Each row has a class, written after it.
23 5 11 8 -26 -1 22 -3 -1 -36 -4 -22 3 10 15 8 24 15 -10 -14 -52 -6 -23
 -37 26 15 28 -20 2 -24 49 -11 12 -60 22 -5
<103>
-3 1 1 -5 0 8 10 5 -23 -5 -7 -29 -38 4 17 -12 -8 -16 15 10 2 2 11 15 36
 -11 -12 -9 6 -2 -18 20 6 1 11 -7
<103>
25 11 25 3 1 -49 31 -21 1 2 16 -49 73 -5 36 3 18 29 21 -20 23 -44 7 32
 -47 -5 24 11 -33 51 32 25 13 -1 -31 39
<170>
59 -26 -24 12 -37 1 -55 31 12 0 17 52 -16 -37 -66 38 -71 75 22 56 93 -26
 -18 39 3 39 50 23 -39 -53 72 9 -23 19 14 -15
<140>
24 4 42 -51 7 34 -27 7 -4 -50 -17 15 -82 -82 -43 -2 -5 52 29 -16 -81 47
 -33 -38 -1 7 40 -5 56 -5 62 1 4 5 49 16
<114>
-18 -12 -4 -2 4 10 -3 0 -3 4 8 2 9 -11 -9 -4 24 -21 -7 -20 -29 15 4 15
 -8 3 -6 -4 16 -19 13 -8 26 -10 -2 -5
<82>
3 -2 11 -9 -11 -8 4 -11 11 -8 1 2 12 -13 3 3 2 5 -1 -5 -4 -9 0 -8 -18 -1
 14 7 -10 4 16 2 -9 10 12 10
<114>
27 36 -43 -15 -6 4 36 26 45 22 26 44 -39 -27 21 6 -3 27 26 23 52 -38 27
 1 -14 -8 0 -20 16 8 -29 23 -27 38 10 -11
<82>
7 1 14 -7 -21 -17 15 -10 4 -16 -4 -2 5 -4 8 -2 2 -7 -6 -7 6 5 2 -9 -4 1
 14 -8 -8 4 12 -9 -22 16 12 2
<103>
40 10 23 29 -19 -1 -19 4 7 3 -36 -24 -1 4 2 31 19 -18 -45 -24 -44 20 10
 -10 -13 -18 -12 24 43 -19 -25 -16 36 -27 21 -8
<170>
5 -2 4 -15 -11 -5 8 -7 7 -5 -3 5 8 -19 1 -6 1 3 -5 -6 1 -10 -4 -11 -1 -5
 14 -5 2 -4 19 -6 -8 8 7 5
<114>
4 7 5 2 30 -4 -25 10 11 9 73 17 81 -46 16 43 34 69 -23 0 20 -19 10 -3 16
 23 -16 -57 -6 70 4 -31 -12 3 -65 -14
<142>
10 5 7 -5 -15 -10 8 1 15 -9 -7 5 7 -10 6 0 8 10 -7 -8 9 -2 4 -17 -7 -2 8
 -8 2 -1 7 -6 -13 22 2 4
<64>
13 11 25 -11 28 -40 37 -11 30 -64 -51 -38 -76 -40 -2 -7 -10 8 1 8 -21 22
 -13 -39 -1 13 -29 -6 -3 49 -48 -4 -12 14 3 -3
<142>
-5 10 7 -1 -7 7 15 7 4 18 20 1 27 28 -18 -2 18 16 20 19 8 -30 25 25 -22
 17 -5 26 -29 -9 0 21 22 3 -13 -4
<142>
4 16 19 -11 19 -6 1 -10 -3 -16 21 -4 -14 16 8 12 7 21 37 35 14 8 -3 7 0
 0 -17 -10 -25 26 -16 -9 -20 0 -5 0
<114>
-22 34 25 26 0 -20 55 -32 13 -23 39 44 53 59 45 -4 18 -22 -18 -40 -26
 -29 1 -36 -8 -23 16 -42 0 -22 -19 -1 -69 32 28 8
<114>
-8 8 -29 -2 4 3 2 17 -12 -7 15 -34 16 9 2 -1 4 9 -18 23 18 -18 -6 2 70
 11 -18 -42 -8 28 -6 -24 -43 -7 11 -38
<155>
-17 19 5 2 6 12 24 2 -7 -11 -1 3 -6 14 12 -2 13 -29 2 -14 -22 9 14 11
 -26 -9 -8 -3 16 -13 -21 -7 12 -12 7 -6
<53>
5 2 7 -1 -17 -17 10 -14 3 -4 -2 0 8 -8 0 -3 10 -2 -4 -13 2 -6 7 -6 -18 1
 8 -2 2 -3 16 -11 -2 18 10 -1
<82>
-11 -12 3 -16 13 0 -12 -6 -31 -15 -8 -8 0 0 -23 -10 -5 8 19 -9 5 16 -10
 12 -19 -14 15 19 9 7 10 -13 6 1 -4 3
<140>
-5 -14 2 10 11 -3 -16 -4 -24 -11 2 10 -17 19 -22 14 -12 8 14 16 27 9 -7
 -7 17 -13 4 0 21 -8 -17 -9 -9 -12 5 -7
<140>
27 19 -7 0 -9 2 -3 30 36 4 29 48 -15 -28 -50 34 7 39 -16 10 -3 -21 17 -1
 19 20 -12 -11 -17 7 7 9 6 34 4 -33
<142>
17 -13 29 23 1 18 -31 -7 16 -41 27 85 13 20 -49 0 -21 33 3 -37 -29 13
 -103 -21 47 -18 14 16 -40 -69 74 -71 -34 -11 24 -13
<53>
22 4 -26 -1 5 25 10 23 40 9 33 34 15 -22 -43 30 12 59 -5 -23 -51 -8 17
 -10 -34 -11 7 -16 51 -38 12 10 3 -7 4 -11
<155>
-41 42 -16 -1 9 -18 36 -31 21 -11 -2 -53 -9 85 21 5 42 10 68 13 -37 -35
 37 -13 -32 -19 13 19 -5 24 -53 61 5 -36 38 -5
<64>
-1 24 12 -1 13 -11 24 -6 -2 -2 -14 -7 -15 40 -32 -2 27 -14 19 25 0 -7 27
 12 -8 -5 -4 1 22 -21 -59 31 33 -25 -6 -14
<142>
7 25 29 -5 13 3 19 11 30 4 39 68 6 -83 13 -9 6 47 22 -38 23 -40 -3 -10
 -17 0 21 -33 13 -14 44 -17 3 18 -5 13
<114>
-2 17 -22 20 27 -4 19 3 5 31 30 16 66 -4 27 2 16 32 -26 -21 12 -37 1 -8
 27 -7 -10 -58 34 -1 -19 7 -6 -16 -42 -19
<64>
7 3 8 -11 -6 -9 4 -11 4 -18 0 -8 7 -20 1 3 2 1 -7 -11 -12 8 1 -8 -16 -5
 13 -8 6 4 9 -13 -12 3 17 5
<53>
-11 4 28 1 47 -26 -6 16 -6 -1 35 -4 -13 -32 -26 26 11 52 26 -28 -19 11
 11 11 7 1 -36 -48 21 48 15 -21 -4 43 -25 1
<142>
0 5 13 -10 -20 -10 8 -6 6 -7 -1 11 19 -7 1 -5 8 4 -7 -12 3 -6 8 -9 -14 1
 21 -6 10 15 20 -10 -15 16 -2 7
<155>
5 -26 -38 -1 -7 -11 -51 -20 13 -15 24 -15 37 9 -45 30 -46 31 11 41 2 -33
 2 25 -44 18 45 78 -83 32 35 56 12 2 31 20
<140>
-1 0 17 -11 -20 -4 10 -9 9 -10 -15 0 -1 2 3 -7 5 -7 10 -9 3 -8 -3 -2 -12
 -14 15 17 -2 -8 12 0 -11 14 14 7
<114>
-5 11 -11 1 -4 18 8 24 -1 8 4 -18 -2 34 21 0 42 1 27 10 5 -7 21 13 4 5 0
 1 -8 -14 -23 28 6 -8 -2 -7
<64>
-35 -41 -19 17 30 27 -4 -9 14 35 -64 -38 -1 11 -17 -32 -11 -55 -27 -45
 -59 3 3 -18 -36 -63 -32 89 66 -25 -74 28 55 -20 22 32
<155>
0 -61 -7 -46 49 -32 -72 -37 29 -14 19 -17 -58 -80 -13 7 -31 -1 35 29 -24
 68 -55 -28 -12 -5 17 23 -30 61 29 -16 -5 -27 59 76
<82>
4 6 -9 -13 6 13 -6 16 -7 2 -2 -8 -12 -20 -14 -5 14 -3 11 -2 5 7 3 22 -5
 4 2 -2 -6 -14 3 -6 12 -2 14 -9
<53>
10 -24 -17 -17 -1 -29 -7 24 6 -42 -8 -18 -38 6 -37 7 -4 -41 23 -5 3 41
 -41 22 -11 -9 58 -5 -6 -48 24 -25 -48 -25 75 15
<170>
-4 40 -13 4 -4 3 -8 -26 50 31 -24 24 2 68 -11 -42 15 35 49 2 -34 -63 8
 -7 33 -40 -22 92 -4 1 -67 63 42 -14 -42 -39
<114>
-20 3 -17 -9 5 33 1 11 -6 21 -1 -3 8 6 0 -11 13 -14 3 9 3 -14 14 13 -7
 -9 -1 20 16 2 -23 15 25 -24 1 -4
<155>
24 2 24 15 44 -26 -28 -5 16 -13 31 26 30 -23 -14 14 -28 10 -25 -11 -38
 30 -43 12 -1 10 -13 -8 -19 25 19 -22 -20 7 2 25
<103>
7 6 7 -12 -15 -11 11 -8 7 -17 5 3 11 -2 11 -1 9 -4 3 -10 2 1 1 -1 -17 0
 22 -4 -9 6 19 -5 -16 18 7 9
<170>
0 1 12 -9 -10 -10 8 -6 7 -11 4 9 11 -2 2 -2 13 8 4 -9 1 2 -1 -7 -3 1 16
 -9 -7 2 16 8 -12 16 -2 6
<64>
3 11 -11 9 4 -5 6 17 13 23 27 -38 55 -19 36 9 12 49 3 -27 -19 -51 21 19
 -3 3 -2 9 19 56 37 25 14 1 -20 19
<140>
-18 0 24 16 -5 -29 34 -1 11 -27 35 -7 34 20 35 12 15 -3 12 -23 -17 -3 2
 6 -38 24 0 -13 -23 29 42 -19 -42 31 -1 31
<82>
24 21 -24 -27 29 5 -9 18 33 27 43 -22 22 -33 -2 28 36 45 3 34 4 -20 11 0
 14 13 -17 -44 -3 52 12 -6 9 -2 10 16
<142>
57 21 4 -7 7 12 -2 11 48 10 -2 17 33 -28 28 -31 5 -23 -62 -19 -38 -4 -34
 4 18 -18 -19 11 -10 -14 -3 -17 25 2 -5 25
<142>
29 17 3 11 -22 19 10 -4 -1 -8 14 4 24 33 22 39 -12 21 -13 25 9 -32 -4
 -11 -7 -13 10 12 -15 23 14 26 1 2 14 14
<64>
2 2 3 -7 -12 -14 7 -5 1 -13 6 6 12 -15 0 6 -2 6 -3 -16 4 -1 3 -3 -12 -3
 20 -11 5 7 13 -7 -25 14 8 -3
<53>
-21 26 -9 -13 -2 3 16 33 2 -10 5 2 -18 -62 21 -21 3 -13 -28 -6 4 7 28 15
 16 54 -31 -34 -12 31 0 -36 -16 33 -15 -47
<170>
23 25 29 15 -10 -12 27 5 8 -19 10 -19 49 37 12 11 10 16 -8 7 -17 -17 -8
 22 -11 22 -3 2 -20 28 26 4 -24 6 -11 13
<155>
33 40 29 2 -34 -6 54 -21 1 -8 20 -11 50 64 42 -19 29 25 14 20 11 -39 -4
 7 23 -5 11 -20 -10 -15 14 2 -18 -38 -23 -6
<155>
12 14 30 9 9 -19 13 -5 13 -10 37 -8 51 15 42 8 21 17 19 -3 10 -15 4 18
 -29 -2 -12 -17 -28 8 22 -35 -9 2 -29 28
<114>
34 -33 -13 20 23 -44 -49 -8 -1 3 20 -3 5 -53 -13 7 -32 107 21 -12 3 -9
 -35 -15 40 26 8 -22 -40 -5 46 2 7 -26 -52 -21
<64>
16 21 8 -20 0 -5 29 15 -4 -21 -4 -7 -56 -35 -10 -4 -7 10 10 10 8 3 12
 -21 -2 -8 -6 -26 25 -15 -15 -35 -22 3 41 -16
<114>
7 1 4 -4 -19 -25 11 -9 12 -12 -3 -4 7 -13 -3 -5 15 6 0 -9 1 -8 -3 -8 1
 14 12 -8 -4 5 28 -12 -10 9 5 -5
<82>
35 -1 3 -3 -10 -14 6 4 17 -33 -18 -8 -21 -6 -7 -2 10 11 8 -2 5 1 -27 -16
 13 -13 23 2 -18 -29 4 -3 1 -26 18 -3
<64>
8 6 17 -5 7 -9 15 5 -35 -8 1 0 -19 11 -16 -2 -6 -5 -11 14 5 9 8 -15 12
 -4 -4 -19 26 -4 -31 -12 -9 -1 2 -8
<142>
5 0 1 -6 -13 -10 1 -8 10 -14 8 4 22 -12 -1 6 4 12 0 -6 7 -6 2 -2 -9 4 14
 -9 -9 2 22 -14 -15 10 -1 0
<53>
-1 3 5 -12 -21 -4 7 -1 4 -18 1 -1 13 -13 7 -3 4 -1 -2 -14 2 -3 1 2 -8 2
 18 0 -5 7 23 -11 -20 15 7 0
<53>
64 1 30 -9 -12 -6 4 -11 -19 -31 -46 -3 -59 -1 -21 -14 -70 14 11 23 63 0
 -54 -24 -2 -53 33 26 16 -46 -19 -27 -49 17 65 15
<142>
12 10 9 2 -16 -22 20 -10 23 -17 -7 6 -3 -12 1 -2 11 1 -2 -15 -6 -6 2 -13
 -22 4 5 -3 1 -5 16 -17 -5 17 13 1
<82>
-31 -7 -9 -20 -14 28 4 16 -29 -16 -25 -10 -53 5 -13 -16 -4 -34 5 6 -14
 16 15 -10 11 -2 6 4 32 -5 -3 -6 7 -2 27 -11
<155>
-20 -36 -71 -34 -2 44 -39 -1 25 -21 -59 6 -67 -55 -3 13 -43 -5 15 1 29
 -16 -18 -44 -13 -42 38 47 25 38 -8 27 24 21 26 16
<53>
0 -1 14 -22 24 0 -2 -4 -11 -28 11 -15 -25 -22 0 4 -14 3 8 1 -35 27 -24
 -3 -1 -14 0 -6 8 20 2 -13 -20 -16 27 8
<114>
8 23 -32 -6 13 -7 3 9 31 16 -14 -21 -17 -29 -5 -16 20 -4 1 -2 -2 -19 21
 14 28 -4 -21 -18 8 -10 -32 12 21 -4 11 -26
<53>
-28 -48 -9 -18 0 52 -14 47 -54 -21 9 -14 -36 -76 63 -4 -59 -41 -66 3 11
 40 -15 -14 62 1 -32 -21 33 50 -3 -40 -29 4 -11 1
<64>
22 27 65 0 4 -1 -12 -20 -40 -68 -92 -75 -114 79 -21 -6 -13 -6 56 39 -57
 66 -14 0 -7 -3 -20 43 20 10 -41 15 -9 15 42 3
<155>
-24 -7 8 -8 -11 30 -13 4 -5 6 -4 11 7 -4 7 2 8 -28 -6 0 -5 -1 16 9 -16
 -4 3 30 8 3 -7 11 21 2 0 4
<114>
